Below are the code and all the weights of a small trained network. Each question names an input and a target symbol and asks about switching units off, where a switched-off unit gives its printed mean instead of its output.

import numpy as np


def w(rows, s, z=0):
    codes = np.array(rows[::2]) - 128.0
    scale = np.full(codes.shape[1], s)
    scale[-1] = z or s
    return codes * scale


def f(y):
    return np.maximum(y, 0)


def softmax(a):
    e = np.exp(a - a.max(-1, keepdims=True))
    return e / e.sum(-1, keepdims=True)


def log_softmax(a):
    a = a - a.max(-1, keepdims=True)
    return a - np.log(np.exp(a).sum(-1, keepdims=True))


def net(x, mask):
    ids = ['ΓΞΦΩαβδεζθλμπσψ'.index(c) for c in x.split()]
    T = len(ids)
    res = E[ids] + P[:T]
    u = 0
    for l in range(2):
        r = res
        for j in range(2):
            rows = slice(3 * j, 3 * j + 3)
            q, k, v = (r @ M[l][rows].T for M in (Q, K, V))
            z = softmax(np.where(np.tri(T) > 0, q @ k.T / 3**0.5, -1e9)) @ v
            o = O[l][rows]
            res = res + np.where(mask[u + j], z, o[:, -1]) @ o[:, :-1]
        u += 2
        y = f(res @ A[l][:, :-1].T + A[l][:, -1])
        res = res + np.where(mask[u : u + 4], y, B[l][:, -1]) @ B[l][:, :-1]
        u += 4
    return log_softmax(res[-1] @ U[:, :-1].T + U[:, -1])


Q, K, V, O, A, B = {}, {}, {}, {}, {}, {}
E = w([
[73,143,162,62,132,61,126,149],'Γ',
[35,133,59,5,104,134,97,149],'Ξ',
[76,114,139,51,93,95,160,155],'Φ',
[151,104,196,110,87,168,168,126],'Ω',
[86,144,205,108,102,105,174,118],'α',
[67,146,182,122,125,67,73,129],'β',
[83,150,165,108,81,178,147,93],'δ',
[99,122,135,133,71,124,108,167],'ε',
[130,128,199,119,176,112,184,159],'ζ',
[57,170,203,234,126,72,143,127],'θ',
[72,62,38,68,122,108,168,192],'λ',
[104,132,146,145,70,95,82,97],'μ',
[129,208,101,72,117,42,132,154],'π',
[73,132,138,102,193,162,210,34],'σ',
[95,60,142,185,59,160,131,54],'ψ',
],0.013)
P = w([
[121,119,254,23,69,91,186,122],'0',
[62,147,168,156,132,182,114,176],'1',
[52,140,158,168,142,182,141,167],'2',
[60,136,134,157,163,163,142,165],'3',
[59,124,120,172,150,134,147,156],'4',
[64,106,117,180,161,117,164,147],'5',
[78,92,129,185,178,115,188,125],'6',
[67,85,95,181,182,77,179,111],'7',
[73,72,89,187,162,74,204,95],'8',
[90,47,93,190,150,62,205,86],'9',
],0.0078)
Q[0] = w([
[139,150,100,172,85,183,108,150],'0.h1',
[8,140,176,128,73,66,157,111],'0.h1',
[120,100,171,126,131,140,157,194],'0.h1',
[219,108,96,80,145,169,96,115],'0.h2',
[205,111,66,150,177,147,76,91],'0.h2',
[83,88,183,126,104,91,174,143],'0.h2',
],0.014)
K[0] = w([
[173,183,110,116,194,135,99,139],'0.h1',
[170,100,143,9,77,49,196,93],'0.h1',
[53,90,140,79,122,123,92,39],'0.h1',
[119,187,52,200,169,178,83,83],'0.h2',
[59,184,63,172,183,189,76,130],'0.h2',
[140,118,140,81,43,92,179,144],'0.h2',
],0.011)
V[0] = w([
[121,58,116,178,171,128,78,142],'0.h1',
[125,92,153,84,203,53,72,83],'0.h1',
[68,61,155,112,69,96,113,146],'0.h1',
[119,129,113,106,174,172,155,220],'0.h2',
[251,83,151,76,91,104,130,134],'0.h2',
[138,145,75,110,95,97,106,140],'0.h2',
],0.015)
O[0] = w([
[136,116,12,144,123,64,105,186,45],'0.h1',
[187,67,164,91,193,57,173,140,153],'0.h1',
[254,138,127,133,53,172,120,157,248],'0.h1',
[110,94,132,155,71,73,219,99,139],'0.h2',
[38,230,100,66,113,116,144,182,168],'0.h2',
[134,167,114,159,131,132,178,68,100],'0.h2',
],0.0081,0.015)
A[0] = w([
[121,155,183,101,129,132,108,85,165],'0.n1',
[111,98,169,94,85,69,91,121,224],'0.n2',
[97,85,91,27,128,115,111,93,2],'0.n3',
[112,177,169,249,157,75,92,150,127],'0.n4',
],0.011,0.00082)
B[0] = w([
[199,110,3,145,109,186,92,186,255],'0.n1',
[126,163,162,216,136,206,138,121,205],'0.n2',
[158,171,199,186,124,171,155,131,178],'0.n3',
[132,70,139,46,127,186,168,130,139],'0.n4',
],0.0066,0.0059)
Q[1] = w([
[222,195,157,155,102,206,213,132],'1.h1',
[166,47,119,142,4,203,225,244],'1.h1',
[170,169,178,168,90,74,50,160],'1.h1',
[157,120,105,62,150,99,178,219],'1.h2',
[154,141,221,119,59,159,155,179],'1.h2',
[132,171,136,113,78,131,51,110],'1.h2',
],0.011)
K[1] = w([
[92,60,69,200,54,40,212,40],'1.h1',
[214,161,15,229,205,5,132,1],'1.h1',
[119,101,100,97,190,164,206,181],'1.h1',
[65,108,84,137,112,98,184,201],'1.h2',
[73,118,216,106,119,155,242,194],'1.h2',
[86,119,222,178,148,112,60,150],'1.h2',
],0.0086)
V[1] = w([
[19,33,135,100,101,188,170,111],'1.h1',
[99,74,160,181,36,152,44,98],'1.h1',
[96,81,155,129,82,46,130,254],'1.h1',
[130,234,63,90,101,117,116,186],'1.h2',
[98,178,185,146,62,71,236,99],'1.h2',
[102,128,64,226,70,206,106,80],'1.h2',
],0.014)
O[1] = w([
[167,62,194,100,207,159,177,244,216],'1.h1',
[208,98,180,109,108,12,79,148,88],'1.h1',
[180,107,72,143,23,188,72,195,78],'1.h1',
[80,1,136,109,126,149,94,63,216],'1.h2',
[164,171,57,33,198,152,74,72,255],'1.h2',
[89,124,106,8,78,73,183,194,61],'1.h2',
],0.009,0.0073)
A[1] = w([
[46,117,152,175,59,87,193,185,110],'1.n1',
[121,153,131,255,90,77,234,175,253],'1.n2',
[47,145,139,149,208,52,115,97,199],'1.n3',
[143,105,83,102,198,131,40,122,64],'1.n4',
],0.0097,0.0038)
B[1] = w([
[242,118,153,207,254,139,72,68,195],'1.n1',
[27,148,41,8,108,111,13,162,250],'1.n2',
[143,116,106,53,24,61,93,61,180],'1.n3',
[140,52,182,221,197,51,73,164,210],'1.n4',
],0.0058,0.015)
U = w([
[103,157,197,82,128,185,78,89,221],'Γ',
[58,97,111,109,147,145,133,125,199],'Ξ',
[124,91,27,97,183,123,133,110,75],'Φ',
[72,73,50,113,76,97,214,144,254],'Ω',
[156,180,136,114,87,131,215,116,126],'α',
[73,126,126,171,110,113,126,97,84],'β',
[102,129,181,136,110,148,156,116,48],'δ',
[88,127,112,107,96,99,101,128,44],'ε',
[111,171,157,182,143,174,137,95,92],'ζ',
[63,191,146,93,142,138,121,170,56],'θ',
[122,97,97,139,155,199,147,171,142],'λ',
[93,98,122,175,123,89,113,100,75],'μ',
[41,162,58,156,109,132,113,98,162],'π',
[2,140,133,136,209,112,156,103,166],'σ',
[111,86,158,163,148,71,170,135,114],'ψ',
],0.0046,0.0053)

Each question gives the input, a string of symbols that net reads in full, and the target symbol t.
The units are the heads (3 rows each of Q, K, V and O) and the neurons (one row each of A and B). Each row of codes is followed by its name. A weight is (code - 128) times the scale printed after its matrix; where a second scale follows, it is the last column's (O, A, B and U).
mask holds one flag per unit, layer by layer, with each layer's heads first. A switched-off unit (its flag False) gives its mean, the last column of its rows in O or B, instead of its output. The means were averaged over made-up inputs and are rounded, as every weight is.
A unit's drop is (log p(t) with every unit on - log p(t) with that unit switched off) / (log p(t) with every unit on - log p(t) with every unit switched off).
The circuit of an input: a set's keep is (log p(t) with only the set's units on - log p(t) with every unit switched off) / (log p(t) with every unit on - log p(t) with every unit switched off). Starting from all 12 units, units are removed one at a time, each time the one whose removal leaves the highest keep (on an exact tie, the one counted first), for as long as the keep stays at least 0.8.
circuit, biggest first: the units of the circuit, biggest drop first
top k neurons: the k neurons with the biggest drops, biggest first
which heads matter: for each layer, one digit per head in row order, 1 if its drop is at least 0.15 and else 0, layers parted by /
input ε σ λ ζ Ξ Ω θ β λ, target Ω: which heads matter	10 / 01
input π λ λ Ξ Ξ λ Γ, target λ: circuit, biggest first	0.n1, 1.h1, 0.h1
input σ σ Γ, target θ: which heads matter	11 / 01
input λ α λ Ω σ Γ λ β Ξ δ, target Φ: which heads matter	01 / 01
input Γ λ σ μ, target ζ: circuit, biggest first	0.h1, 1.h2
input λ ζ λ, target Φ: which heads matter	01 / 01
input σ ε Ξ δ α δ σ ε λ, target θ: circuit, biggest first	1.h2, 1.n2, 0.h2, 0.h1
input Ω λ Ξ, target λ: circuit, biggest first	1.h1, 0.h2
input λ Ξ σ Ω δ λ Ξ Ω, target Φ: circuit, biggest first	1.h2, 0.h2
input ζ σ ζ ε λ Φ β, target λ: circuit, biggest first	1.h1, 0.h1, 0.h2
input Γ λ Ξ β θ θ Γ ε θ π, target π: circuit, biggest first	1.h1, 0.n4
input π ε Ω λ, target σ: which heads matter	11 / 10
input Ω δ λ λ δ, target λ: top 2 neurons	0.n1, 1.n2
input Ξ σ Ω β δ ζ σ λ λ ζ, target α: top 2 neurons	1.n2, 1.n4
input π ζ λ δ λ π σ μ, target σ: circuit, biggest first	1.h1, 0.h2
input π Γ β λ λ Γ Ξ σ ζ Ξ, target σ: circuit, biggest first	1.h1
input ζ Γ ζ β β Φ σ λ β Ξ, target λ: top 2 neurons	1.n2, 1.n3
input Γ Ω Ξ ζ ε λ λ ζ, target λ: circuit, biggest first	1.h1, 1.n3
input Γ σ λ σ Φ Γ λ λ Ω, target λ: which heads matter	00 / 10
input ζ Ω σ σ ζ λ ζ λ λ ε, target λ: circuit, biggest first	1.h1, 0.h2
input β λ α λ π λ Φ, target π: top 2 neurons	1.n2, 0.n3
input β ε λ π, target π: circuit, biggest first	1.h1, 0.h1
input ζ λ λ ζ ε ζ Ω, target λ: top 2 neurons	1.n2, 1.n3
input π σ Γ, target σ: top neuron	0.n1
input π Ω Γ ψ ε λ σ ζ, target σ: circuit, biggest first	1.h1
input Ω ζ Γ σ λ α β Φ λ, target λ: which heads matter	01 / 10
